Below is a small trained network, with its code and all its weights. Each question gives an input and a class and asks what happens when units are switched off, that is, made to give their printed mean instead of their output.

import numpy as np


def w(rows, s, z=0):
    codes = np.array(rows[::2]) - 128.0
    scale = np.full(codes.shape[1], s)
    scale[-1] = z or s
    return codes * scale


def norm(h):
    return h / np.sqrt((h * h).mean(-1, keepdims=True) + 1e-5)


def f(y):
    return np.maximum(y, 0)


def log_softmax(a):
    a = a - a.max(-1, keepdims=True)
    return a - np.log(np.exp(a).sum(-1, keepdims=True))


def net(x, mask):
    res = np.array(x, float).reshape(1, 2) / 4 @ E
    u = 0
    for l in range(3):
        y = f(norm(res) @ A[l][:, :-1].T + A[l][:, -1])
        res = res + np.where(mask[u : u + 9], y, B[l][:, -1]) @ B[l][:, :-1]
        u += 9
    return log_softmax(norm(res)[-1] @ U[:, :-1].T + U[:, -1])


A, B = {}, {}
E = w([
[89,240,111,125,184,167,100,215,253,28,172],'x0',
[33,244,134,114,100,92,237,164,51,90,131],'x1',
],0.0053)
A[0] = w([
[112,223,122,134,130,132,148,141,142,102,128,18],'0.n0',
[164,120,140,150,117,107,179,121,161,127,165,59],'0.n1',
[124,121,120,142,136,128,110,159,143,87,140,117],'0.n2',
[149,78,135,125,145,134,77,111,171,143,122,35],'0.n3',
[142,78,124,113,112,121,110,135,121,103,145,101],'0.n4',
[137,2,131,136,123,125,71,138,144,130,113,109],'0.n5',
[161,76,113,123,138,128,54,126,202,125,131,253],'0.n6',
[136,146,140,134,135,136,87,130,241,132,124,69],'0.n7',
[133,117,135,137,166,127,119,117,98,149,126,51],'0.n8',
],0.0096,0.0015)
B[0] = w([
[122,194,186,139,150,88,73,113,119,166,106,200],'0.n0',
[104,126,113,134,107,112,129,143,147,146,113,128],'0.n1',
[118,47,141,62,67,160,142,94,178,188,73,165],'0.n2',
[8,80,133,173,121,76,129,244,116,144,134,207],'0.n3',
[121,148,129,151,134,151,121,122,124,150,122,159],'0.n4',
[182,164,128,128,153,144,136,86,169,155,149,239],'0.n5',
[166,73,200,171,145,184,113,138,146,52,114,247],'0.n6',
[179,86,23,168,166,155,163,155,31,52,212,213],'0.n7',
[126,111,95,44,91,132,133,110,140,113,112,151],'0.n8',
],0.015,0.011)
A[1] = w([
[65,121,123,82,100,126,154,170,154,156,146,54],'1.n0',
[89,104,165,170,130,132,111,137,141,131,122,150],'1.n1',
[105,193,116,98,114,104,138,85,135,178,98,169],'1.n2',
[62,93,138,69,98,136,149,172,153,94,118,158],'1.n3',
[138,149,246,126,142,183,127,89,128,68,69,8],'1.n4',
[108,125,157,179,139,122,132,138,215,172,113,99],'1.n5',
[74,237,149,116,146,100,142,154,165,141,126,44],'1.n6',
[59,87,137,154,72,91,106,175,104,87,72,159],'1.n7',
[134,74,177,130,127,148,148,142,141,148,119,66],'1.n8',
],0.014,0.0015)
B[1] = w([
[176,165,113,113,118,108,137,126,115,100,137,138],'1.n0',
[149,171,41,101,128,113,183,130,99,141,98,207],'1.n1',
[159,165,87,186,174,111,199,118,117,109,172,255],'1.n2',
[83,49,131,125,80,83,121,117,49,167,101,140],'1.n3',
[160,80,115,143,89,94,149,125,57,166,129,216],'1.n4',
[91,117,153,48,79,132,126,101,119,135,113,211],'1.n5',
[11,228,187,192,164,151,62,166,75,158,18,248],'1.n6',
[146,45,127,98,100,101,37,184,152,112,136,172],'1.n7',
[108,230,145,108,121,114,95,125,172,130,151,220],'1.n8',
],0.012,0.0094)
A[2] = w([
[205,159,133,121,124,184,215,45,144,174,89,62],'2.n0',
[99,111,164,60,127,159,15,10,173,209,81,13],'2.n1',
[104,202,82,147,192,143,133,117,110,184,61,105],'2.n2',
[80,47,148,172,197,183,123,110,96,141,162,251],'2.n3',
[103,144,168,86,94,156,154,160,216,164,75,55],'2.n4',
[110,72,64,149,158,213,123,165,155,50,96,183],'2.n5',
[119,65,110,206,192,163,122,161,207,1,118,168],'2.n6',
[41,186,220,143,113,151,131,128,33,147,92,52],'2.n7',
[96,105,104,110,147,159,176,166,75,65,181,113],'2.n8',
],0.0098,0.0011)
B[2] = w([
[78,145,125,83,177,131,154,64,201,123,184,183],'2.n0',
[148,78,168,64,84,165,77,169,151,64,48,179],'2.n1',
[56,119,131,175,112,54,155,118,107,118,92,214],'2.n2',
[76,168,141,162,132,148,182,185,142,91,103,198],'2.n3',
[121,121,130,70,131,145,68,93,142,78,66,164],'2.n4',
[199,135,241,176,141,158,189,170,177,134,195,220],'2.n5',
[178,157,92,142,160,250,147,195,84,147,243,251],'2.n6',
[100,118,105,167,171,144,51,168,148,57,88,232],'2.n7',
[146,118,143,101,79,173,68,119,171,212,86,202],'2.n8',
],0.011,0.012)
U = w([
[185,56,52,117,46,42,130,123,60,196,140,96],'0',
[199,103,134,172,142,245,153,217,137,125,223,182],'1',
[33,186,116,208,156,77,72,161,76,116,39,246],'2',
[120,93,158,2,84,168,65,101,208,90,62,72],'3',
[106,145,72,103,161,84,213,16,182,158,200,5],'4',
],0.0093,0.0013)

Each question gives the input, the list of numbers given to net, and the class t.
The units are the neurons (one row each of A and B). Each row of codes is followed by its name. A weight is (code - 128) times the scale printed after its matrix; where a second scale follows, it is the last column's (A, B and U).
mask holds one flag per neuron, layer by layer. A switched-off neuron (its flag False) gives its mean, the last column of its row in B, instead of its output. The means were averaged over made-up inputs and are rounded, as every weight is.
A unit's drop is (log p(t) with every unit on - log p(t) with that unit switched off) / (log p(t) with every unit on - log p(t) with every unit switched off).
most important unit: the unit with the biggest drop
k most important neurons: the k neurons with the biggest drops, biggest first
top k neurons in layer l: the k neurons of layer l with the biggest drops, biggest first
drop when u is switched off: that unit's drop, to one decimal
input [4,1], class 2: most important unit	0.n0
input [-8,8], class 0: 4 most important neurons	[0.n0, 1.n6, 0.n5, 1.n7]
input [-4,6], class 2: 3 most important neurons	[0.n6, 0.n7, 0.n2]
input [-4,-7], class 3: 2 most important neurons	[0.n7, 1.n5]
input [8,2], class 2: 2 most important neurons	[0.n0, 0.n6]
input [-6,7], class 0: 3 most important neurons	[0.n0, 1.n6, 0.n5]
input [-2,-3], class 3: top 2 neurons in layer 0	[0.n7, 0.n5]
input [3,1], class 2: 2 most important neurons	[0.n0, 0.n6]
input [-8,-1], class 4: 2 most important neurons	[0.n6, 1.n6]
input [-6,4], class 0: top 3 neurons in layer 0	[0.n5, 0.n0, 0.n7]
input [-7,2], class 4: 3 most important neurons	[0.n3, 1.n6, 0.n6]
input [-1,-2], class 3: 2 most important neurons	[1.n5, 0.n7]
input [-4,1], class 4: top 3 neurons in layer 0	[0.n3, 0.n6, 0.n7]
input [-8,1], class 4: most important unit	0.n3
input [-5,-1], class 4: top 2 neurons in layer 1	[1.n6, 1.n2]
input [-7,0], class 4: drop when 0.n6 is switched off	0.1
input [-3,2], class 0: drop when 0.n7 is switched off	0.6
input [-7,6], class 0: drop when 0.n0 is switched off	0.9
